Below is a small trained network, with its code and all its weights. Each question gives an input and a class and asks what happens when units are switched off, that is, made to give their printed mean instead of their output.

import numpy as np


def w(rows, s, z=0):
    codes = np.array(rows[::2]) - 128.0
    scale = np.full(codes.shape[1], s)
    scale[-1] = z or s
    return codes * scale


def f(y):
    return y / 2 * (1 + np.tanh(0.7978845608 * (y + 0.044715 * y**3)))


def log_softmax(a):
    a = a - a.max(-1, keepdims=True)
    return a - np.log(np.exp(a).sum(-1, keepdims=True))


def net(x, mask):
    res = np.array(x, float).reshape(1, 7) / 4 @ E
    y = f(res @ A[0][:, :-1].T + A[0][:, -1])
    res = res + np.where(mask, y, B[0][:, -1]) @ B[0][:, :-1]
    return log_softmax(res[-1] @ U[:, :-1].T + U[:, -1])


A, B = {}, {}
E = w([
[136,54,62,201,75,177,194,110,118,105,149,200],'x0',
[88,167,20,113,159,93,229,114,161,201,131,80],'x1',
[238,202,133,108,90,43,166,160,137,146,233,202],'x2',
[171,148,85,193,183,62,38,21,139,149,68,176],'x3',
[206,62,127,2,91,132,176,106,134,141,10,149],'x4',
[136,126,131,131,122,126,133,122,125,122,130,118],'x5',
[141,158,188,128,239,185,211,80,126,118,138,156],'x6',
],0.0058)
A[0] = w([
[201,89,133,36,118,122,175,101,109,152,33,155,45],'neuron 1',
[140,15,15,221,63,196,204,85,92,98,160,254,56],'neuron 2',
[60,148,125,198,145,128,98,150,137,130,203,122,41],'neuron 3',
[64,72,105,148,159,190,98,117,71,120,54,50,17],'neuron 4',
[188,85,92,12,92,144,150,110,155,115,39,137,32],'neuron 5',
[168,145,93,162,149,63,61,41,146,156,82,185,78],'neuron 6',
[143,114,51,130,42,84,76,170,122,111,102,73,51],'neuron 7',
[158,159,101,186,148,99,85,66,169,121,75,159,69],'neuron 8',
[63,110,162,73,105,147,177,222,131,115,171,121,46],'neuron 9',
[119,195,179,40,189,80,60,150,112,181,115,73,47],'neuron 10',
[165,108,223,159,102,159,40,150,120,66,126,184,44],'neuron 11',
[124,163,219,148,211,218,215,48,118,118,134,161,81],'neuron 12',
[81,157,28,100,146,100,201,108,179,195,153,109,65],'neuron 13',
[83,156,34,144,164,87,208,106,152,186,104,72,109],'neuron 14',
[53,212,105,249,157,144,88,139,103,98,227,84,2],'neuron 15',
[196,112,111,59,106,142,146,139,92,151,63,124,46],'neuron 16',
[144,118,233,128,135,163,68,105,79,75,155,178,71],'neuron 17',
[105,183,49,104,139,92,191,108,143,203,141,51,76],'neuron 18',
[74,69,68,128,42,64,68,175,159,149,114,89,92],'neuron 19',
[177,159,154,109,115,62,167,126,149,136,194,192,81],'neuron 20',
[150,166,179,117,253,175,207,61,132,108,117,152,98],'neuron 21',
[200,159,114,111,134,79,142,161,102,108,171,159,51],'neuron 22',
[215,142,167,146,106,65,158,147,103,173,166,130,67],'neuron 23',
[167,109,96,164,163,55,80,23,142,142,91,187,65],'neuron 24',
[216,166,146,104,104,88,131,171,113,161,206,153,82],'neuron 25',
[92,113,103,121,24,76,73,164,116,136,107,110,77],'neuron 26',
[131,191,178,58,175,69,80,122,114,140,112,30,50],'neuron 27',
[115,136,150,88,78,176,174,218,142,80,158,84,53],'neuron 28',
[97,104,160,71,76,181,181,229,144,108,177,96,36],'neuron 29',
[38,70,150,171,168,213,116,110,146,140,33,56,36],'neuron 30',
[106,132,77,125,147,113,156,104,134,150,138,112,28],'neuron 31',
[216,171,113,121,134,109,131,190,133,144,164,179,20],'neuron 32',
[143,152,100,181,170,85,80,82,141,124,84,163,40],'neuron 33',
[217,186,126,115,106,85,155,146,149,143,193,187,48],'neuron 34',
],0.0067,0.0082)
B[0] = w([
[109,113,181,207,137,53,151,119,162,147,153,151,193],'neuron 1',
[139,255,156,109,187,110,97,193,216,86,62,27,255],'neuron 2',
[122,114,156,160,135,76,162,103,148,147,127,152,162],'neuron 3',
[61,126,88,82,79,124,106,69,165,103,112,161,171],'neuron 4',
[70,103,219,206,122,41,182,119,159,177,169,169,189],'neuron 5',
[119,133,133,110,158,206,192,130,73,172,154,78,211],'neuron 6',
[179,119,82,103,84,94,124,126,123,114,198,114,157],'neuron 7',
[106,120,155,115,120,175,182,109,76,163,159,70,171],'neuron 8',
[119,145,146,128,152,173,165,89,79,184,166,82,173],'neuron 9',
[134,200,139,132,125,129,142,177,193,90,86,79,178],'neuron 10',
[167,67,166,118,94,168,120,150,104,72,89,140,185],'neuron 11',
[193,121,56,114,85,66,96,140,129,168,190,117,216],'neuron 12',
[175,81,199,124,84,166,95,142,100,52,88,155,193],'neuron 13',
[170,78,165,131,99,178,82,147,82,67,89,174,227],'neuron 14',
[104,73,214,199,118,23,189,122,187,190,127,181,207],'neuron 15',
[109,117,174,171,99,86,145,115,149,132,140,140,151],'neuron 16',
[164,82,139,111,89,134,100,157,105,90,112,158,182],'neuron 17',
[166,89,182,135,110,165,92,150,87,71,110,151,199],'neuron 18',
[179,122,67,114,145,94,109,137,113,135,187,153,195],'neuron 19',
[66,120,84,102,110,138,86,67,140,98,94,141,179],'neuron 20',
[172,105,56,120,98,88,85,161,145,132,196,117,212],'neuron 21',
[80,105,95,128,81,137,122,91,149,100,117,122,142],'neuron 22',
[82,114,94,123,115,140,129,101,144,91,115,143,153],'neuron 23',
[104,151,145,126,147,190,188,130,66,164,161,86,201],'neuron 24',
[64,98,101,97,135,145,113,82,135,132,95,152,188],'neuron 25',
[181,116,98,110,117,121,114,130,152,136,174,120,170],'neuron 26',
[134,204,137,132,147,115,125,152,179,92,106,77,175],'neuron 27',
[134,136,119,139,144,169,176,103,93,144,139,100,177],'neuron 28',
[122,139,128,136,142,192,177,95,69,180,159,52,190],'neuron 29',
[52,141,51,78,77,133,111,55,153,85,126,184,208],'neuron 30',
[141,104,170,153,49,131,162,116,122,92,146,95,113],'neuron 31',
[77,106,107,108,57,113,111,79,153,85,130,111,137],'neuron 32',
[114,119,147,136,74,170,187,88,94,150,147,75,154],'neuron 33',
[49,114,77,96,116,136,92,73,141,99,100,148,177],'neuron 34',
],0.0087,0.0053)
U = w([
[15,130,63,75,110,147,103,37,145,96,106,164,101],'0',
[97,105,227,211,127,38,178,117,163,184,150,169,100],'1',
[124,159,139,117,146,226,189,106,29,190,166,44,107],'2',
[148,150,118,118,161,143,109,159,112,140,108,153,249],'3',
[209,83,192,120,96,187,86,161,72,39,101,157,102],'4',
[148,254,141,110,156,120,116,180,214,94,81,36,110],'5',
[224,119,27,101,113,80,94,145,129,157,217,121,105],'6',
],0.008,0.02)

Each question gives the input, the list of numbers given to net, and the class t.
The units are the neurons (one row each of A and B). Each row of codes is followed by its name. A weight is (code - 128) times the scale printed after its matrix; where a second scale follows, it is the last column's (A, B and U).
mask holds one flag per neuron, in row order. A switched-off neuron (its flag False) gives its mean, the last column of its row in B, instead of its output. The means were averaged over made-up inputs and are rounded, as every weight is.
A unit's drop is (log p(t) with every unit on - log p(t) with that unit switched off) / (log p(t) with every unit on - log p(t) with every unit switched off).
The circuit of an input: a set's keep is (log p(t) with only the set's units on - log p(t) with every unit switched off) / (log p(t) with every unit on - log p(t) with every unit switched off). Starting from the 12 units with the biggest drops (on a tie, the unit counted first), units are removed one at a time, each time the one whose removal leaves the highest keep (on an exact tie, the one counted first), for as long as the keep stays at least 0.8.
circuit, biggest first: the units of the circuit, biggest drop first
unit that matters most: the unit with the biggest drop
k most important neurons: the k neurons with the biggest drops, biggest first
input [-6,-7,1,7,5,-1,1], class 2: 2 most important neurons => (neuron 6; neuron 24)
input [-8,-1,-3,5,6,2,7], class 5: circuit, biggest first => (neuron 10)
input [-4,0,2,2,6,4,7], class 6: 4 most important neurons => (neuron 21; neuron 12; neuron 15; neuron 2)
input [-8,-7,5,-4,8,-7,2], class 1: circuit, biggest first => (neuron 5; neuron 1)
input [-4,8,7,5,8,-7,5], class 1: 3 most important neurons => (neuron 1; neuron 5; neuron 16)
input [3,5,1,6,3,-6,4], class 2: 3 most important neurons => (neuron 24; neuron 6; neuron 8)
input [5,7,0,-4,5,-5,-4], class 4: circuit, biggest first => (neuron 13; neuron 14)
input [1,0,-7,6,-8,4,-6], class 1: 2 most important neurons => (neuron 15; neuron 3)
input [4,8,0,8,-4,1,5], class 2: 3 most important neurons => (neuron 24; neuron 6; neuron 8)
input [0,-7,6,2,4,0,8], class 6: circuit, biggest first => (neuron 12; neuron 21)
input [2,7,-1,2,4,-2,4], class 4: circuit, biggest first => (neuron 14; neuron 13)
input [-5,-7,-8,-7,3,8,6], class 0: 2 most important neurons => (neuron 30; neuron 4)
input [-4,-3,6,8,-3,7,2], class 2: circuit, biggest first => (neuron 6; neuron 24)
input [-3,0,3,-7,6,2,-4], class 2: unit that matters most => neuron 29
input [-6,7,-7,-7,8,8,-3], class 1: 2 most important neurons => (neuron 5; neuron 1)
input [-2,1,7,-8,-4,-8,-5], class 2: 2 most important neurons => (neuron 29; neuron 9)
input [-2,8,-1,-7,0,-1,-8], class 4: circuit, biggest first => (neuron 13; neuron 18)
input [-4,5,-4,-4,-4,-3,-4], class 4: 2 most important neurons => (neuron 14; neuron 18)
input [1,-2,1,-7,-7,6,2], class 1: 2 most important neurons => (neuron 15; neuron 3)
input [7,7,3,-6,2,3,7], class 4: 2 most important neurons => (neuron 13; neuron 14)
input [7,7,7,-3,0,4,-7], class 0: unit that matters most => neuron 34
input [6,6,7,-4,0,0,2], class 0: circuit, biggest first => (neuron 34; neuron 20)
input [4,-7,-4,-3,7,3,-8], class 6: circuit, biggest first => (neuron 19; neuron 7)
input [2,6,-5,-3,-5,-5,5], class 4: circuit, biggest first => (neuron 14; neuron 13)
input [0,8,5,-1,4,0,8], class 4: circuit, biggest first => (neuron 13; neuron 14)
